Below are the code and all the weights of a small trained network. Each question names an input and a class and asks about switching units off, where a switched-off unit gives its printed mean instead of its output.

import numpy as np


def w(rows, s, z=0):
    codes = np.array(rows[::2]) - 128.0
    scale = np.full(codes.shape[1], s)
    scale[-1] = z or s
    return codes * scale


def f(y):
    return y / 2 * (1 + np.tanh(0.7978845608 * (y + 0.044715 * y**3)))


def log_softmax(a):
    a = a - a.max(-1, keepdims=True)
    return a - np.log(np.exp(a).sum(-1, keepdims=True))


def net(x, mask):
    res = np.array(x, float).reshape(1, 5) / 4 @ E
    y = f(res @ A[0][:, :-1].T + A[0][:, -1])
    res = res + np.where(mask, y, B[0][:, -1]) @ B[0][:, :-1]
    return log_softmax(res[-1] @ U[:, :-1].T + U[:, -1])


A, B = {}, {}
E = w([
[88,119,151,142,186,124,88,5],'x0',
[156,110,37,154,56,83,67,128],'x1',
[52,66,176,96,90,55,110,150],'x2',
[147,99,90,49,37,60,254,131],'x3',
[95,135,72,122,158,174,137,193],'x4',
],0.0093)
A[0] = w([
[68,121,216,109,114,87,176,96,118],'N0',
[188,96,152,190,160,209,189,241,142],'N1',
[137,165,119,114,130,223,162,191,239],'N2',
[175,108,80,96,71,112,142,32,193],'N3',
[113,90,103,48,99,123,142,137,56],'N4',
[155,153,214,156,87,186,94,119,95],'N5',
[144,128,224,213,173,120,160,71,126],'N6',
[97,68,127,76,34,136,153,133,81],'N7',
[217,128,166,154,139,181,196,202,149],'N8',
[39,144,142,160,217,188,64,85,118],'N9',
[133,135,11,144,144,74,179,113,170],'N10',
[69,3,141,82,87,81,181,102,95],'N11',
[228,54,145,182,15,84,112,174,138],'N12',
[206,144,75,110,90,57,84,79,200],'N13',
[40,2,85,134,178,133,227,206,181],'N14',
[108,141,192,43,119,180,196,116,123],'N15',
[138,100,74,180,101,85,29,121,253],'N16',
],0.0078,0.0036)
B[0] = w([
[75,105,148,103,137,122,122,100,215],'N0',
[59,175,117,147,115,177,147,102,225],'N1',
[73,150,76,132,155,197,164,165,229],'N2',
[230,160,22,131,104,99,105,122,227],'N3',
[160,50,181,98,172,126,116,87,174],'N4',
[124,94,155,99,168,90,205,23,166],'N5',
[179,68,197,61,177,69,137,73,215],'N6',
[169,93,157,116,121,48,93,122,212],'N7',
[39,201,155,153,107,166,243,143,210],'N8',
[242,62,98,113,134,130,71,182,254],'N9',
[175,127,131,172,114,182,144,112,200],'N10',
[165,112,151,91,193,112,122,96,248],'N11',
[158,134,47,193,147,91,109,165,246],'N12',
[240,249,15,254,147,191,85,162,223],'N13',
[179,94,113,131,176,143,100,153,230],'N14',
[93,118,202,124,147,140,234,96,201],'N15',
[71,157,58,160,155,201,60,166,231],'N16',
],0.0075,0.0076)
U = w([
[177,120,68,137,52,77,122,63,80],'0',
[169,130,29,182,132,200,12,216,253],'1',
[53,178,95,153,76,199,217,133,104],'2',
[144,49,155,91,160,118,104,110,41],'3',
],0.011,0.0024)

Each question gives the input, the list of numbers given to net, and the class t.
The units are the neurons (one row each of A and B). Each row of codes is followed by its name. A weight is (code - 128) times the scale printed after its matrix; where a second scale follows, it is the last column's (A, B and U).
mask holds one flag per neuron, in row order. A switched-off neuron (its flag False) gives its mean, the last column of its row in B, instead of its output. The means were averaged over made-up inputs and are rounded, as every weight is.
A unit's drop is (log p(t) with every unit on - log p(t) with that unit switched off) / (log p(t) with every unit on - log p(t) with every unit switched off).
The circuit of an input: a set's keep is (log p(t) with only the set's units on - log p(t) with every unit switched off) / (log p(t) with every unit on - log p(t) with every unit switched off). Starting from the 12 units with the biggest drops (on a tie, the unit counted first), units are removed one at a time, each time the one whose removal leaves the highest keep (on an exact tie, the one counted first), for as long as the keep stays at least 0.8.
units of the circuit, in order: the units of the circuit, biggest drop first
top k neurons: the k neurons with the biggest drops, biggest first
drop of u: that unit's drop, to one decimal
input [4,3,-6,5,-6], class 1: units of the circuit, in order => (N13)
input [1,-1,-2,-8,-5], class 3: top 3 neurons => (N6; N5; N13)
input [6,7,2,7,-5], class 1: top 2 neurons => (N13; N16)
input [4,-7,-8,-2,4], class 3: top 2 neurons => (N9; N6)
input [8,-3,-4,6,5], class 3: top 3 neurons => (N8; N13; N1)
input [-7,6,4,6,-3], class 1: top 2 neurons => (N13; N12)
input [4,7,5,8,8], class 1: top 2 neurons => (N13; N14)
input [3,1,1,-8,-7], class 3: top 2 neurons => (N6; N5)
input [5,0,0,5,4], class 3: top 2 neurons => (N12; N13)
input [0,-8,1,-3,0], class 3: top 2 neurons => (N6; N9)
input [-5,5,4,3,-8], class 1: drop of N13 => 0.1
input [4,-2,-7,-2,-8], class 0: drop of N0 => 0.2
input [-1,6,0,7,-4], class 1: drop of N13 => 0.5
